Here is a tiny trained network, its code and every weight. The questions are about switching its units off for an input and a target symbol, where a switched-off unit gives its printed mean instead of its output.

import numpy as np


def w(rows, s, z=0):
    codes = np.array(rows[::2]) - 128.0
    scale = np.full(codes.shape[1], s)
    scale[-1] = z or s
    return codes * scale


def f(y):
    return np.maximum(y, 0)


def softmax(a):
    e = np.exp(a - a.max(-1, keepdims=True))
    return e / e.sum(-1, keepdims=True)


def log_softmax(a):
    a = a - a.max(-1, keepdims=True)
    return a - np.log(np.exp(a).sum(-1, keepdims=True))


def net(x, mask):
    ids = ['αβγεθλμξπστφψω'.index(c) for c in x.split()]
    T = len(ids)
    res = E[ids] + P[:T]
    u = 0
    for l in range(3):
        r = res
        for j in range(2):
            rows = slice(3 * j, 3 * j + 3)
            q, k, v = (r @ M[l][rows].T for M in (Q, K, V))
            z = softmax(np.where(np.tri(T) > 0, q @ k.T / 3**0.5, -1e9)) @ v
            o = O[l][rows]
            res = res + np.where(mask[u + j], z, o[:, -1]) @ o[:, :-1]
        u += 2
        y = f(res @ A[l][:, :-1].T + A[l][:, -1])
        res = res + np.where(mask[u : u + 4], y, B[l][:, -1]) @ B[l][:, :-1]
        u += 4
    return log_softmax(res[-1] @ U[:, :-1].T + U[:, -1])


Q, K, V, O, A, B = {}, {}, {}, {}, {}, {}
E = w([
[69,160,151,165,170],'α',
[109,166,98,82,165],'β',
[179,86,150,188,120],'γ',
[40,152,162,127,72],'ε',
[87,108,182,150,171],'θ',
[152,84,176,179,178],'λ',
[187,93,93,109,201],'μ',
[143,137,112,79,104],'ξ',
[81,99,121,204,130],'π',
[146,53,156,136,48],'σ',
[96,136,105,85,173],'τ',
[109,146,87,106,228],'φ',
[100,67,237,4,159],'ψ',
[129,104,160,174,202],'ω',
],0.019)
P = w([
[91,98,2,45,145],'0',
[140,162,135,99,173],'1',
[130,142,137,95,167],'2',
[127,130,141,94,173],'3',
[132,128,143,101,173],'4',
[133,141,148,109,171],'5',
[155,150,152,117,169],'6',
],0.0056)
Q[0] = w([
[105,188,127,212,191],'0.h0',
[101,140,117,127,230],'0.h0',
[98,201,152,64,73],'0.h0',
[185,119,92,58,156],'0.h1',
[101,140,73,88,144],'0.h1',
[125,102,172,245,139],'0.h1',
],0.013)
K[0] = w([
[100,161,239,122,183],'0.h0',
[95,131,146,41,197],'0.h0',
[85,177,35,157,114],'0.h0',
[209,74,139,55,198],'0.h1',
[118,189,70,83,151],'0.h1',
[139,79,122,248,135],'0.h1',
],0.013)
V[0] = w([
[141,140,88,56,223],'0.h0',
[60,181,93,53,99],'0.h0',
[103,59,94,32,89],'0.h0',
[162,167,38,31,197],'0.h1',
[102,84,253,151,208],'0.h1',
[47,77,87,136,106],'0.h1',
],0.0074)
O[0] = w([
[193,175,43,59,142,253],'0.h0',
[77,213,121,97,117,116],'0.h0',
[216,195,131,152,3,191],'0.h0',
[159,203,247,86,1,144],'0.h1',
[128,89,56,49,104,249],'0.h1',
[74,11,155,119,168,177],'0.h1',
],0.0054,0.0044)
A[0] = w([
[182,144,118,201,76,49],'0.n0',
[135,50,168,103,104,189],'0.n1',
[63,186,139,114,254,253],'0.n2',
[137,237,109,160,29,85],'0.n3',
],0.0076,0.0029)
B[0] = w([
[184,169,75,44,226,143],'0.n0',
[253,42,230,171,150,205],'0.n1',
[11,60,34,16,89,254],'0.n2',
[176,87,149,218,58,200],'0.n3',
],0.0059,0.0055)
Q[1] = w([
[1,104,146,136,202],'1.h0',
[129,158,113,83,213],'1.h0',
[142,212,83,123,49],'1.h0',
[152,26,163,178,76],'1.h1',
[157,208,89,94,37],'1.h1',
[187,92,170,107,147],'1.h1',
],0.0083)
K[1] = w([
[27,90,143,158,254],'1.h0',
[154,229,46,166,245],'1.h0',
[136,183,162,15,86],'1.h0',
[176,105,133,252,54],'1.h1',
[158,170,254,44,50],'1.h1',
[113,169,106,160,62],'1.h1',
],0.0083)
V[1] = w([
[95,140,2,139,173],'1.h0',
[104,83,195,68,115],'1.h0',
[119,170,44,187,54],'1.h0',
[180,100,96,187,110],'1.h1',
[175,15,171,100,95],'1.h1',
[156,158,143,61,79],'1.h1',
],0.0065)
O[1] = w([
[159,50,11,151,38,150],'1.h0',
[111,70,175,107,153,181],'1.h0',
[161,143,159,150,88,91],'1.h0',
[136,129,188,92,97,124],'1.h1',
[145,41,165,191,114,253],'1.h1',
[38,172,171,144,255,146],'1.h1',
],0.0067,0.0061)
A[1] = w([
[109,143,91,138,43,234],'1.n0',
[206,162,127,34,171,250],'1.n1',
[126,149,43,172,165,165],'1.n2',
[31,100,159,1,75,213],'1.n3',
],0.0089,0.0018)
B[1] = w([
[70,103,212,197,122,191],'1.n0',
[2,116,126,120,101,236],'1.n1',
[114,96,119,101,70,194],'1.n2',
[199,164,59,228,130,255],'1.n3',
],0.0096,0.0084)
Q[2] = w([
[123,147,172,32,129],'2.h0',
[56,157,161,121,215],'2.h0',
[89,145,167,149,106],'2.h0',
[77,81,85,62,254],'2.h1',
[163,105,180,51,110],'2.h1',
[178,193,126,21,204],'2.h1',
],0.0085)
K[2] = w([
[22,2,89,146,121],'2.h0',
[78,139,170,158,79],'2.h0',
[31,204,139,143,125],'2.h0',
[167,104,82,53,235],'2.h1',
[49,90,228,59,107],'2.h1',
[66,208,142,91,181],'2.h1',
],0.007)
V[2] = w([
[119,157,167,185,201],'2.h0',
[188,137,130,129,39],'2.h0',
[93,119,151,88,65],'2.h0',
[149,128,83,96,255],'2.h1',
[120,156,76,194,165],'2.h1',
[29,19,161,119,97],'2.h1',
],0.0086)
O[2] = w([
[206,196,214,115,138,125],'2.h0',
[55,34,149,226,161,128],'2.h0',
[43,87,150,102,43,133],'2.h0',
[243,141,137,90,11,91],'2.h1',
[110,136,155,202,1,150],'2.h1',
[83,186,188,85,157,249],'2.h1',
],0.0072,0.018)
A[2] = w([
[69,181,255,20,230,131],'2.n0',
[181,2,140,53,186,54],'2.n1',
[88,40,81,48,119,224],'2.n2',
[247,240,185,72,175,3],'2.n3',
],0.0061,0.0023)
B[2] = w([
[163,61,112,144,25,254],'2.n0',
[125,254,108,86,199,180],'2.n1',
[178,145,129,87,126,223],'2.n2',
[152,173,67,150,141,174],'2.n3',
],0.0088,0.012)
U = w([
[145,81,59,160,106,1],'α',
[57,254,165,105,168,112],'β',
[169,122,146,178,232,233],'γ',
[133,136,131,225,155,77],'ε',
[233,12,91,169,117,76],'θ',
[118,169,128,37,202,179],'λ',
[125,111,133,5,86,129],'μ',
[136,128,228,137,81,182],'ξ',
[61,83,113,99,195,173],'π',
[199,41,207,104,146,86],'σ',
[94,212,121,128,162,149],'τ',
[84,173,52,83,130,65],'φ',
[195,166,129,158,135,161],'ψ',
[185,57,42,81,148,90],'ω',
],0.007,0.0073)

Each question gives the input, a string of symbols that net reads in full, and the target symbol t.
The units are the heads (3 rows each of Q, K, V and O) and the neurons (one row each of A and B). Each row of codes is followed by its name. A weight is (code - 128) times the scale printed after its matrix; where a second scale follows, it is the last column's (O, A, B and U).
mask holds one flag per unit, layer by layer, with each layer's heads first. A switched-off unit (its flag False) gives its mean, the last column of its rows in O or B, instead of its output. The means were averaged over made-up inputs and are rounded, as every weight is.
A unit's drop is (log p(t) with every unit on - log p(t) with that unit switched off) / (log p(t) with every unit on - log p(t) with every unit switched off).
The circuit of an input: a set's keep is (log p(t) with only the set's units on - log p(t) with every unit switched off) / (log p(t) with every unit on - log p(t) with every unit switched off). Starting from the 12 units with the biggest drops (on a tie, the unit counted first), units are removed one at a time, each time the one whose removal leaves the highest keep (on an exact tie, the one counted first), for as long as the keep stays at least 0.8.
units of the circuit, in order: the units of the circuit, biggest drop first
most important unit: the unit with the biggest drop
top k neurons: the k neurons with the biggest drops, biggest first
top k neurons in layer l: the k neurons of layer l with the biggest drops, biggest first
which heads matter: for each layer, one digit per head in row order, 1 if its drop is at least 0.15 and else 0, layers parted by /
input π ψ λ, target π: which heads matter : 01 / 11 / 11
input ε σ π π π λ μ, target μ: top 3 neurons : [1.n3; 1.n1; 2.n0]
input ξ σ ξ ψ μ, target ξ: which heads matter : 11 / 11 / 10
input ξ ξ ψ σ λ, target ξ: units of the circuit, in order : [0.h0; 1.h0; 1.n3; 2.n0]
input θ π φ, target φ: most important unit : 1.h1
input μ γ μ π, target π: units of the circuit, in order : [0.h1; 1.n3]
input μ λ β ξ ω γ, target γ: units of the circuit, in order : [1.n1; 2.n0; 2.h0]
input π ψ π γ γ, target π: units of the circuit, in order : [1.h1; 2.h0; 1.n3; 2.h1]
input π λ φ μ ε, target ε: which heads matter : 10 / 00 / 01
input ξ ε μ, target ξ: units of the circuit, in order : [0.h1; 2.n0; 1.h0]
input π ξ π π ψ, target π: units of the circuit, in order : [2.h1; 2.h0; 1.h1; 1.h0]
input π ε μ π ω λ, target λ: which heads matter : 10 / 00 / 00
input γ μ ξ, target ξ: units of the circuit, in order : [0.h1; 0.n3]
input λ ξ ε, target ε: top 2 neurons in layer 1 : [1.n3; 1.n0]
input π π ω π, target ω: top 2 neurons : [0.n2; 1.n3]
input γ β μ μ, target μ: most important unit : 1.n1
input λ λ β π μ π ω, target ω: top 2 neurons in layer 1 : [1.n1; 1.n0]
input γ θ π φ γ ξ, target ξ: top 2 neurons : [2.n0; 0.n2]
input τ β μ τ, target β: top 2 neurons in layer 1 : [1.n1; 1.n3]
input π λ π ω β, target β: top 3 neurons : [1.n1; 1.n3; 2.n0]
input π μ λ, target λ: top 2 neurons : [2.n1; 1.n3]
input ψ π σ ξ ξ π λ, target ψ: top 3 neurons : [2.n3; 0.n2; 0.n1]
input π π θ π, target θ: top 3 neurons : [0.n2; 1.n3; 1.n1]
input μ ω ω π θ μ γ, target γ: top 4 neurons : [1.n1; 0.n2; 0.n1; 2.n0]
input ξ π ε ω μ π ψ, target ξ: which heads matter : 11 / 11 / 00
input ψ ω μ, target ψ: which heads matter : 11 / 11 / 11
input π π φ ε ψ ξ, target π: top 2 neurons in layer 0 : [0.n1; 0.n2]
